Each row of numbers stands for one node and depends on some of the facts below. Use the named rows to name the rest.

How the nodes are related:
Ψ: refers to; Φ: belongs to class; Θ: is of sort
z103 (Φ 21) (Θ b)
z105 (Ψ z286 z259 z603 z935) (Φ 555) (Θ b)
z11 (Φ 767) (Θ a)
z110 (Φ 134) (Θ c)
z112 (Ψ z916 z981) (Φ 555) (Θ b)
z115 (Φ 134) (Θ c)
z122 (Ψ z792 z89 z172 z214 z797 z618 z302) (Φ 767) (Θ a)
z125 (Φ 134) (Θ c)
z126 (Φ 21) (Θ c)
z130 (Φ 134) (Θ c)
z131 (Ψ z26 z89 z799 z599 z681 z590) (Φ 21) (Θ c)
z132 (Φ 555) (Θ a)
z135 (Φ 21) (Θ a)
z136 (Φ 21) (Θ a)
z139 (Φ 767) (Θ a)
z141 (Φ 21) (Θ a)
z159 (Φ 756) (Θ b)
z162 (Φ 21) (Θ c)
z165 (Φ 767) (Θ a)
z166 (Φ 134) (Θ c)
z172 (Φ 21) (Θ b)
z174 (Ψ z692 z289 z590 z680) (Φ 756) (Θ a)
z175 (Φ 21) (Θ a)
z177 (Φ 21) (Θ a)
z181 (Ψ z139 z130 z687 z159) (Φ 257) (Θ c)
z188 (Φ 555) (Θ a)
z19 (Φ 21) (Θ a)
z190 (Φ 555) (Θ a)
z199 (Φ 21) (Θ c)
z205 (Ψ z603 z826 z804) (Φ 555) (Θ b)
z21 (Ψ z86 z599 z477 z577 z733) (Φ 767) (Θ a)
z210 (Φ 21) (Θ b)
z214 (Φ 756) (Θ c)
z216 (Φ 21) (Θ c)
z22 (Ψ z993 z787 z926 z733 z681) (Φ 257) (Θ b)
z23 (Φ 257) (Θ a)
z230 (Φ 21) (Θ b)
z240 (Φ 756) (Θ a)
z244 (Φ 767) (Θ a)
z252 (Φ 257) (Θ b)
z259 (Φ 21) (Θ b)
z26 (Φ 555) (Θ a)
z264 (Ψ z692 z963 z115) (Φ 21) (Θ c)
z265 (Φ 756) (Θ a)
z267 (Φ 21) (Θ b)
z269 (Ψ z110 z923 z687 z64 z680) (Φ 21) (Θ a)
z270 (Φ 555) (Θ c)
z279 (Ψ z730 z265 z847 z359 z881) (Φ 21) (Θ a)
z284 (Ψ z188 z494 z847 z627 z335 z605 z797) (Φ 767) (Θ a)
z286 (Φ 21) (Θ c)
z289 (Φ 756) (Θ b)
z297 (Φ 134) (Θ a)
z302 (Φ 21) (Θ c)
z318 (Ψ z792 z570 z244 z162 z795 z447) (Φ 134) (Θ b)
z331 (Φ 767) (Θ b)
z335 (Φ 767) (Θ c)
z338 (Φ 767) (Θ c)
z358 (Φ 134) (Θ c)
z359 (Φ 257) (Θ c)
z372 (Ψ z664) (Φ 767) (Θ c)
z379 (Φ 21) (Θ b)
z383 (Ψ z937) (Φ 767) (Θ a)
z39 (Φ 21) (Θ b)
z390 (Ψ z676 z115 z252 z177 z132 z807) (Φ 767) (Θ a)
z398 (Φ 767) (Θ a)
z40 (Ψ z141 z175 z39 z522 z680) (Φ 21) (Θ c)
z408 (Φ 21) (Θ c)
z409 (Ψ z604 z748 z838 z26 z125 z912 z240 z641 z398) (Φ 134) (Θ c)
z430 (Φ 257) (Θ a)
z431 (Φ 767) (Θ a)
z440 (Ψ z103 z565 z481 z331 z826) (Φ 555) (Θ a)
z447 (Φ 756) (Θ a)
z448 (Φ 756) (Θ a)
z45 (Ψ z574 z730 z936 z923 z705) (Φ 555) (Θ c)
z451 (Φ 756) (Θ c)
z461 (Ψ z743) (Φ 21) (Θ b)
z465 (Ψ z530 z565 z630 z934) (Φ 21) (Θ b)
z475 (Ψ z664 z592 z210 z477 z635 z177) (Φ 21) (Θ c)
z476 (Ψ z267 z565 z135 z912 z915) (Φ 257) (Θ b)
z477 (Φ 21) (Θ c)
z479 (Ψ z139 z86 z793 z216 z136 z981 z605) (Φ 134) (Θ a)
z481 (Φ 134) (Θ b)
z489 (Ψ z562 z358 z162 z190 z731) (Φ 756) (Θ c)
z492 (Ψ z230 z926 z894) (Φ 257) (Θ b)
z494 (Φ 756) (Θ a)
z510 (Ψ z431 z690 z993 z963 z915 z166) (Φ 21) (Θ a)
z512 (Φ 756) (Θ b)
z521 (Ψ z379 z586 z68 z548 z512) (Φ 134) (Θ b)
z522 (Φ 767) (Θ a)
z528 (Ψ z451 z586) (Φ 555) (Θ a)
z53 (Ψ z267 z379) (Φ 257) (Θ a)
z530 (Φ 756) (Θ c)
z548 (Φ 134) (Θ a)
z549 (Φ 257) (Θ a)
z561 (Ψ z730) (Φ 767) (Θ b)
z562 (Φ 21) (Θ a)
z565 (Φ 134) (Θ c)
z570 (Φ 21) (Θ a)
z574 (Φ 21) (Θ c)
z576 (Ψ z793 z570 z244 z522) (Φ 21) (Θ c)
z577 (Φ 21) (Θ a)
z586 (Φ 767) (Θ b)
z590 (Φ 134) (Θ b)
z592 (Φ 21) (Θ c)
z596 (Φ 756) (Θ b)
z599 (Φ 134) (Θ a)
z603 (Φ 21) (Θ c)
z604 (Φ 21) (Θ b)
z605 (Φ 21) (Θ c)
z618 (Φ 21) (Θ c)
z627 (Φ 21) (Θ b)
z630 (Φ 767) (Θ a)
z635 (Φ 134) (Θ b)
z636 (Φ 134) (Θ b)
z64 (Φ 21) (Θ a)
z641 (Φ 134) (Θ b)
z664 (Φ 756) (Θ c)
z669 (Ψ z530 z358 z586 z252) (Φ 767) (Θ a)
z676 (Φ 257) (Θ b)
z68 (Φ 767) (Θ c)
z680 (Φ 756) (Θ a)
z681 (Φ 767) (Θ c)
z687 (Φ 756) (Θ c)
z690 (Φ 756) (Θ a)
z692 (Φ 21) (Θ b)
z70 (Φ 21) (Θ a)
z705 (Φ 21) (Θ a)
z706 (Ψ z175) (Φ 21) (Θ a)
z71 (Φ 21) (Θ c)
z711 (Ψ z548 z259 z70 z826) (Φ 756) (Θ b)
z719 (Ψ z792 z26 z996 z530 z126 z846 z230 z807 z680) (Φ 21) (Θ a)
z730 (Φ 21) (Θ c)
z731 (Φ 555) (Θ b)
z733 (Φ 134) (Θ a)
z740 (Φ 555) (Θ c)
z742 (Φ 21) (Θ a)
z743 (Φ 555) (Θ c)
z748 (Φ 756) (Θ a)
z768 (Ψ z549 z141 z477 z297 z359) (Φ 134) (Θ c)
z771 (Ψ z748 z19 z244 z71 z448 z259) (Φ 257) (Θ a)
z777 (Φ 21) (Θ a)
z787 (Φ 767) (Θ c)
z788 (Φ 756) (Θ b)
z792 (Φ 767) (Θ b)
z793 (Φ 21) (Θ c)
z795 (Φ 21) (Θ b)
z797 (Φ 134) (Θ a)
z799 (Φ 21) (Θ a)
z804 (Φ 21) (Θ b)
z807 (Φ 257) (Θ c)
z826 (Φ 767) (Θ c)
z828 (Ψ z743 z995) (Φ 257) (Θ a)
z838 (Φ 21) (Θ a)
z841 (Ψ z267 z39 z430 z742 z289 z641) (Φ 767) (Θ a)
z846 (Φ 756) (Θ a)
z847 (Φ 21) (Θ b)
z86 (Φ 134) (Θ b)
z862 (Ψ z936 z743 z937 z115 z512) (Φ 134) (Θ b)
z868 (Ψ z705 z733) (Φ 21) (Θ b)
z872 (Ψ z792 z996 z565 z11 z680) (Φ 21) (Θ a)
z879 (Φ 21) (Θ c)
z881 (Φ 555) (Θ c)
z89 (Φ 134) (Θ a)
z894 (Φ 134) (Θ b)
z895 (Ψ z938 z574 z740 z448 z934 z795 z240 z23 z596 z788) (Φ 134) (Θ a)
z897 (Ψ z175) (Φ 21) (Θ b)
z912 (Φ 756) (Θ c)
z915 (Φ 555) (Θ a)
z916 (Φ 756) (Θ c)
z923 (Φ 555) (Θ a)
z926 (Φ 21) (Θ a)
z928 (Ψ z777 z190 z926) (Φ 756) (Θ c)
z934 (Φ 21) (Θ a)
z935 (Φ 21) (Θ a)
z936 (Φ 767) (Θ b)
z937 (Φ 257) (Θ a)
z938 (Φ 21) (Θ a)
z951 (Ψ z748 z270 z199 z338 z636 z23 z177 z447) (Φ 21) (Θ b)
z953 (Ψ z996 z879 z165) (Φ 555) (Θ a)
z96 (Ψ z19 z199 z89 z335 z408) (Φ 257) (Θ b)
z963 (Φ 767) (Θ c)
z981 (Φ 767) (Θ c)
z993 (Φ 767) (Θ b)
z995 (Φ 257) (Θ b)
z996 (Φ 767) (Θ b)

Known rows:
z331: [-37  12  12   9  -1 -19   8  -3   8  -8  21 -25  10 -26   8  -3  -8  -6
  -9   4 -15  26  -6  -9  -4 -12 -12  -7   5]
z26: [-22  29   1   7   8  14  -9  14 -11 -17 -33 -13 -20   7  23 -24   6  -7
  10  28 -31   3 -11  13   3  34  11   5 -13]
z338: [-24   4   8  22  21 -27   9   6  12 -16  19 -11  -9  -7  14  14   1 -11
  -3  -9 -11  25  11  -9  -7  -9  -5 -15  -9]
z199: [ -3 -15   6  13  16  -8   4  10   3  -8   5   7  -2   8  17  19  -2  -6
  -6   1   0  11  -1  -3 -15   4   1 -12   4]
z995: [-20   1  -4  13 -10 -17   3  -9   1  13  14 -18  -6 -19  10  -6  -2  -4
 -10  18 -20  28   4 -20  -4  -8 -14   9   3]
z742: [-13  -2   8 -10   4   4   6   5  -2  -8   6   8   6 -11  -1  -1  -2 -13
  -1  -2   1   5 -12  -2  -7  -1  -5   2   9]
z530: [  8 -28 -14   4  -8   6 -25  -5  -5  35  -1   8 -11   8   7  12  14   0
  -4   3  -9  11  12  -5 -16  -1   1  15  12]
z259: [-12  -8   8  12  -3  -9  13   1  -1   5   5  -6   8 -10   8  11 -19  -3
 -12  14  -6  15 -16  -5 -17   8  -6 -11  21]
z592: [  4 -15   3  19  21  -9   4  14   0  -9  10   8  -5   4  20  15   0  -8
  -4   4   2  14  -5  -9 -10   1  -9  -4   1]
z847: [-11 -15  10   8   3  -6  15  -1  -7  -9   4   2   3  -5  22   9 -13  -7
 -15  12  -2  18 -13  -8 -10   7  -6   1  10]
z264: [  4  -7   7  14  22  -8 -11  22  -1   0   9   4  16  -2  17   6   9  -4
   3   6  10   9  -9  -8  -2 -19 -15   3   0]
z881: [-15  13   5  34  18   7 -13  27 -12 -19 -28 -11 -20   4  53  -9   1   7
  13  44 -17  17  -9   9  -2  26  13   7 -21]
z302: [ -6 -16   9  11  16  -4  -1  11   0 -11   4   7   3   3  20  17   1  -9
  -7  -3   6  10  -5   0 -13  -4   1  -4  -1]
z669: [-17  19  11   8  14 -21  10   9   3  -9  13  -8   9 -17  -7 -14  -4 -14
   9  -2  -4  15   5 -23  11 -25 -20  -8  -2]
z89: [ -5 -31  -3 -16  -5   3   4 -21  -8  14   5  17  -8   0 -17   9   4 -12
   1  -8  -1   7  15  -6  -2  -2   4   7  23]
z177: [  0  -7  -5   0   9  -4  17   5  -2  -6   6  13 -14   5  -6   3  -5 -15
  -2   3  -5   7  -3 -11  -9  12  -8  -6  12]
z494: [  3 -35  -2  -6 -17  11   0 -11 -14  27 -17  23 -17   2   1   2  -9  -3
   4  -1   4  10  17  -7  -9  -5   7  22  15]

Rows to name:
No name comes twice in this set of rows, the named rows included.
[-17   0  -8   4  -3 -14   7  -5   3   3   9  -4 -17 -21  -8  -9  -4  -7
   3  13 -14  25  13 -15  -4  -9  -8  13   2] | z937
[-35   9  15  -1   5 -15  18  -4   6 -25  14  -6  -6 -23  -4  -4  -5 -18
  -1  -8  -5  21   2  -8  -2 -10  -2  -3  -8] | z522
[-23  31   0   8   5  14 -10  20  -8 -15 -29 -13 -15  -3  20 -28   6  -4
  15  38 -26   4 -16  10   2  32   3   5  -8] | z915
[-27  17  21  -4  11 -15   4  10   1 -14  11  -9  17 -23  -4 -14  -1 -15
  10  -9   1  15   4 -13  10 -34 -16  -1 -11] | z841
[  1 -13  19  18  19  -7  -4  18  -5  -2  -2   6  15   4  24  10  -4  -1
   3  -3  17   7  -3  -6   1 -21  -7  -5  -3] | z576
[-10   3  -1   7   1 -15   5   3  -3   9   6  -4  -6 -19  -7 -14  -4  -4
  11  11  -4  22  14 -23   6 -24 -13  10   0] | z828
[  9 -23   4  -1   3  -8  -3  -5 -16  32  -3  18  14   3 -23   2  -7  -4
  15  -4   7   5  23 -22  14 -26  -7  -2  26] | z895
[-11 -16  13  -4   5   2  14   4  -6 -13   0  14  -2  -9   6   2 -13 -11
  -1   5   8   9  -6  -7  -7  -2   0   7   6] | z136
[ 14 -35 -15  11  -2   3 -18  -4  -8  30  -5  13 -19  12  14  13   8   1
  -3   7  -6  14  13  -7 -15   0   1  19   8] | z664
[ -9 -22  -1   0 -19  -5  -5 -19  -8  30   9  -3  11 -14  -6  10   1   1
  -7  12  -3  14   2 -13  -5  -9  -7   5  33] | z481
[-10  -5   1   8  -1  -3   5   2   0   5  13  -6  10 -12  10   1  -5  -3
 -10  19  -7  14 -21  -8 -12   4 -14  -2  19] | z379
[-12  22  -7  33  20   4 -17  30  -6 -16 -21 -17 -21  -2  43 -12   4  10
  12  51 -25  19 -16   4  -7  31   6   4 -13] | z743
[ -1 -24  -6  -5 -10  -1  -1 -14  -7  24   7  10  -3 -19 -26   8  -6   1
   8  14   3  14   7 -16  -8 -10   1   4  34] | z548

The same nodes again, as new rows of numbers:
Some rows with their names:
z604: [-1 -4 -2 15 20  0  0  4  4 -5 14 -9 -2]
z130: [ -2   5  -9   2   3  -6 -10   1  -3  13 -15  17  -4]
z26: [  7   1   0  -6   7  11   4  -7   9  -1   8 -14  -6]
z596: [-17  -1  19   5 -19   6  13  -3 -19  11  -1  -5  -3]
z359: [  7  -5 -14   0   1  -6 -13   6   4   4 -13   0  -3]
z627: [ -3  -7 -14  14  12  -5  -3   6   1  -6 -10 -11   7]
z528: [  1   1  -1 -11  -7  -3   3  -4   8 -14  11  -2   9]
z706: [  8  -3  -6  -3   6  -7   2   1  12 -14  -3   2  10]
z70: [ 2 -6 -3  0  8 -6  6 -5 19 -5  2 -2 -1]
z692: [  2   0  -2  11  21  -6 -10   8   3  -1  13 -13   0]
z476: [  1  -1   7  10  11  -5   1  10  -3 -16  23   4   7]
z265: [  7   7  19 -11 -10  19  13   1 -14  12 -12  -3  -2]
z431: [  4  10  18 -14  -4  12   2  -4  -6   8   5  -5  -3]
z937: [13  3  4 -3 15 -1 -2  2 11  2  2 -5 -3]
z669: [  2   7  20 -13 -11  12  11  -1  -9  -6  15   8   5]
z39: [ -4  -4  -6  11  12 -12  -8   2   7  -3   3 -13   2]
z447: [ -7   1  16  -8 -19  10  22  -8  -8  13 -12  -2  -6]

Rows to name:
No name comes twice in this set of rows, the named rows included.
[ 16  -1  -8  -2   6  -6 -15  12   5 -13  18   9   0] | z264
[  5  -2 -11  -6 -16   0 -10   6  -2 -17   8   4   5] | z45
[-10  -2  -1  -7 -23  11   3  -6  -9   9   0   3 -11] | z338
[  1   8  -5   0   4   1   7   0  -5  -7 -20  24  16] | z479
[-7  0 -4  3 -6 -7  1  0 -3 -6  5 34  1] | z409
[ 10  -2 -11  -3   4  -5   4   4   8 -20 -12   6  17] | z279
[-14   7   8  10   7 -15  -1   2  -7  -6   9  20  12] | z521
[ -4  -6 -10  15  11  -6  -3   4   3  -6  -5 -10   3] | z172
[ -4   5   9 -11 -20  11  15  -4 -11 -10  -5   8  12] | z122
[ -2   3  11 -10 -18  12  13  -4 -13  12 -25  -4   2] | z494
[ -5  -1   8  -7 -28   7   2   1 -15  15 -12   1  -8] | z214
[  2  -5  -3  15  11   5   8  11  -8 -17   6   6   7] | z96
[ -2   9  12 -15 -17   2   5  -6  -7   0  -1   2   7] | z383
[-7  1 -6  4  2 -6 -4 -5  1 12 -3 20 -9] | z125

